Below is a small trained network, with its code and all its weights. Each question gives an input and a class and asks what happens when units are switched off, that is, made to give their printed mean instead of their output.

import numpy as np


def w(rows, s, z=0):
    codes = np.array(rows[::2]) - 128.0
    scale = np.full(codes.shape[1], s)
    scale[-1] = z or s
    return codes * scale


def f(y):
    return y / 2 * (1 + np.tanh(0.7978845608 * (y + 0.044715 * y**3)))


def log_softmax(a):
    a = a - a.max(-1, keepdims=True)
    return a - np.log(np.exp(a).sum(-1, keepdims=True))


def net(x, mask):
    res = np.array(x, float).reshape(1, 2) / 4 @ E
    y = f(res @ A[0][:, :-1].T + A[0][:, -1])
    res = res + np.where(mask, y, B[0][:, -1]) @ B[0][:, :-1]
    return log_softmax(res[-1] @ U[:, :-1].T + U[:, -1])


A, B = {}, {}
E = w([
[122,229,136,122,42,252,136,162],'x0',
[137,226,144,139,52,2,138,46],'x1',
],0.0098)
A[0] = w([
[136,187,112,129,93,181,124,123,150],'N0',
[126,141,124,123,144,140,126,120,45],'N1',
[155,121,150,122,160,159,161,101,124],'N2',
[128,169,138,110,107,242,147,147,98],'N3',
[127,127,115,123,130,235,131,133,134],'N4',
[121,131,119,133,117,137,114,118,161],'N5',
[152,114,117,129,132,106,154,125,162],'N6',
[141,139,133,122,145,146,139,148,166],'N7',
[131,96,123,133,138,48,125,113,103],'N8',
[115,123,138,132,137,113,130,138,159],'N9',
[129,123,138,126,145,141,161,108,55],'N10',
[132,86,111,113,160,165,117,125,57],'N11',
[119,180,120,126,101,252,112,149,86],'N12',
[121,114,128,116,132,144,138,152,91],'N13',
[129,199,127,127,87,180,129,144,161],'N14',
[129,113,132,118,106,124,114,127,166],'N15',
[136,142,123,114,155,120,155,141,96],'N16',
[119,104,125,108,164,8,127,147,130],'N17',
[116,164,106,121,86,95,107,123,158],'N18',
[156,144,134,97,117,109,134,127,64],'N19',
[128,78,111,124,145,133,133,121,145],'N20',
[125,129,131,115,109,118,146,126,136],'N21',
[119,92,121,112,113,125,125,153,175],'N22',
[149,139,118,114,136,132,116,136,161],'N23',
[137,188,131,119,126,91,141,145,166],'N24',
[100,114,127,150,93,101,103,144,118],'N25',
[124,109,124,124,146,176,138,132,137],'N26',
[114,145,135,140,117,111,127,114,41],'N27',
[139,107,138,153,112,124,141,140,52],'N28',
[127,154,112,116,126,103,135,140,109],'N29',
[137,111,110,125,114,142,133,98,156],'N30',
[131,121,137,140,124,109,113,155,148],'N31',
[114,85,140,127,162,136,134,117,142],'N32',
[119,155,122,123,124,98,127,149,101],'N33',
[147,125,130,111,149,149,191,108,67],'N34',
[117,138,143,126,106,176,146,130,50],'N35',
[125,101,128,123,139,225,127,151,121],'N36',
[120,174,138,122,111,126,149,112,1],'N37',
[120,124,115,136,130,126,118,137,82],'N38',
[119,99,138,114,139,102,168,101,126],'N39',
[127,54,118,122,172,118,125,161,139],'N40',
],0.019,0.0081)
B[0] = w([
[83,182,103,130,87,157,63,162,212],'N0',
[84,70,134,109,87,182,142,158,119],'N1',
[134,149,150,110,122,149,131,121,143],'N2',
[219,67,91,107,109,123,188,138,239],'N3',
[43,113,37,105,134,137,2,130,227],'N4',
[138,142,142,121,126,94,117,133,141],'N5',
[117,140,140,113,114,121,156,85,154],'N6',
[162,202,127,123,145,82,82,156,157],'N7',
[165,135,73,129,107,119,156,143,200],'N8',
[102,103,148,116,127,104,132,90,143],'N9',
[125,91,142,125,111,178,149,138,120],'N10',
[81,116,172,206,114,102,168,145,179],'N11',
[206,51,82,100,103,110,199,123,249],'N12',
[108,120,159,148,111,151,166,141,147],'N13',
[81,173,117,129,62,149,43,151,229],'N14',
[121,136,132,114,136,103,131,121,139],'N15',
[111,116,131,119,125,159,162,135,124],'N16',
[168,109,57,126,102,80,151,137,231],'N17',
[118,136,189,184,148,120,148,144,192],'N18',
[116,142,157,133,116,146,135,130,136],'N19',
[150,157,113,116,184,129,78,118,179],'N20',
[113,128,148,125,122,104,115,111,139],'N21',
[149,200,138,101,156,96,77,88,163],'N22',
[137,146,133,117,136,93,115,134,140],'N23',
[87,125,181,159,162,84,136,137,187],'N24',
[107,152,119,118,111,132,133,112,136],'N25',
[73,156,162,202,135,46,147,155,183],'N26',
[123,134,170,145,113,152,128,126,138],'N27',
[131,81,139,126,111,195,149,143,119],'N28',
[100,121,157,129,124,111,120,117,142],'N29',
[127,130,135,118,131,105,124,123,136],'N30',
[110,119,132,130,130,126,135,102,137],'N31',
[146,150,115,110,187,131,83,121,181],'N32',
[98,135,147,131,120,126,128,114,141],'N33',
[123,113,130,125,118,173,148,148,124],'N34',
[86,51,136,111,81,140,168,97,157],'N35',
[110,200,225,151,90,164,132,171,232],'N36',
[146,153,139,81,188,188,82,92,150],'N37',
[113,130,129,117,126,190,164,133,123],'N38',
[159,149,122,111,106,108,143,136,161],'N39',
[118,55,143,88,204,212,139,111,225],'N40',
],0.057,0.017)
U = w([
[123,182,148,199,98,58,174,97,255],'0',
[210,129,93,225,152,226,184,142,82],'1',
[168,103,64,188,64,26,239,98,94],'2',
[91,114,86,117,51,185,56,214,153],'3',
[30,179,222,161,64,211,67,172,61],'4',
[61,129,207,150,183,220,45,194,108],'5',
[221,36,2,66,161,114,183,69,100],'6',
[170,78,123,113,235,159,142,107,136],'7',
],0.0069,0.007)

Each question gives the input, the list of numbers given to net, and the class t.
The units are the neurons (one row each of A and B). Each row of codes is followed by its name. A weight is (code - 128) times the scale printed after its matrix; where a second scale follows, it is the last column's (A, B and U).
mask holds one flag per neuron, in row order. A switched-off neuron (its flag False) gives its mean, the last column of its row in B, instead of its output. The means were averaged over made-up inputs and are rounded, as every weight is.
A unit's drop is (log p(t) with every unit on - log p(t) with that unit switched off) / (log p(t) with every unit on - log p(t) with every unit switched off).
The circuit of an input: a set's keep is (log p(t) with only the set's units on - log p(t) with every unit switched off) / (log p(t) with every unit on - log p(t) with every unit switched off). Starting from the 12 units with the biggest drops (on a tie, the unit counted first), units are removed one at a time, each time the one whose removal leaves the highest keep (on an exact tie, the one counted first), for as long as the keep stays at least 0.8.
units of the circuit, in order: the units of the circuit, biggest drop first
top k neurons: the k neurons with the biggest drops, biggest first
drop of u: that unit's drop, to one decimal
input [2,2], class 4: units of the circuit, in order -> N17
input [0,6], class 0: top 2 neurons -> N12; N3
input [-3,2], class 2: top 2 neurons -> N40; N4
input [1,-5], class 5: top 2 neurons -> N36; N17
input [-4,-4], class 7: top 2 neurons -> N14; N0
input [-8,4], class 6: top 2 neurons -> N36; N26
input [-4,-3], class 7: top 3 neurons -> N12; N3; N40
input [-3,-2], class 6: top 3 neurons -> N36; N18; N24
input [-3,-3], class 7: top 3 neurons -> N14; N0; N12
input [-2,-2], class 7: top 2 neurons -> N12; N14
input [-6,3], class 6: top 2 neurons -> N36; N26
input [-1,1], class 2: top 3 neurons -> N40; N4; N36
input [1,-7], class 5: top 2 neurons -> N36; N4
input [-7,-6], class 7: units of the circuit, in order -> N40
input [0,7], class 0: top 2 neurons -> N12; N3
input [1,2], class 4: drop of N12 -> 0.8
input [-2,-3], class 5: drop of N3 -> 0.5
input [-8,-6], class 7: drop of N3 -> 0.2
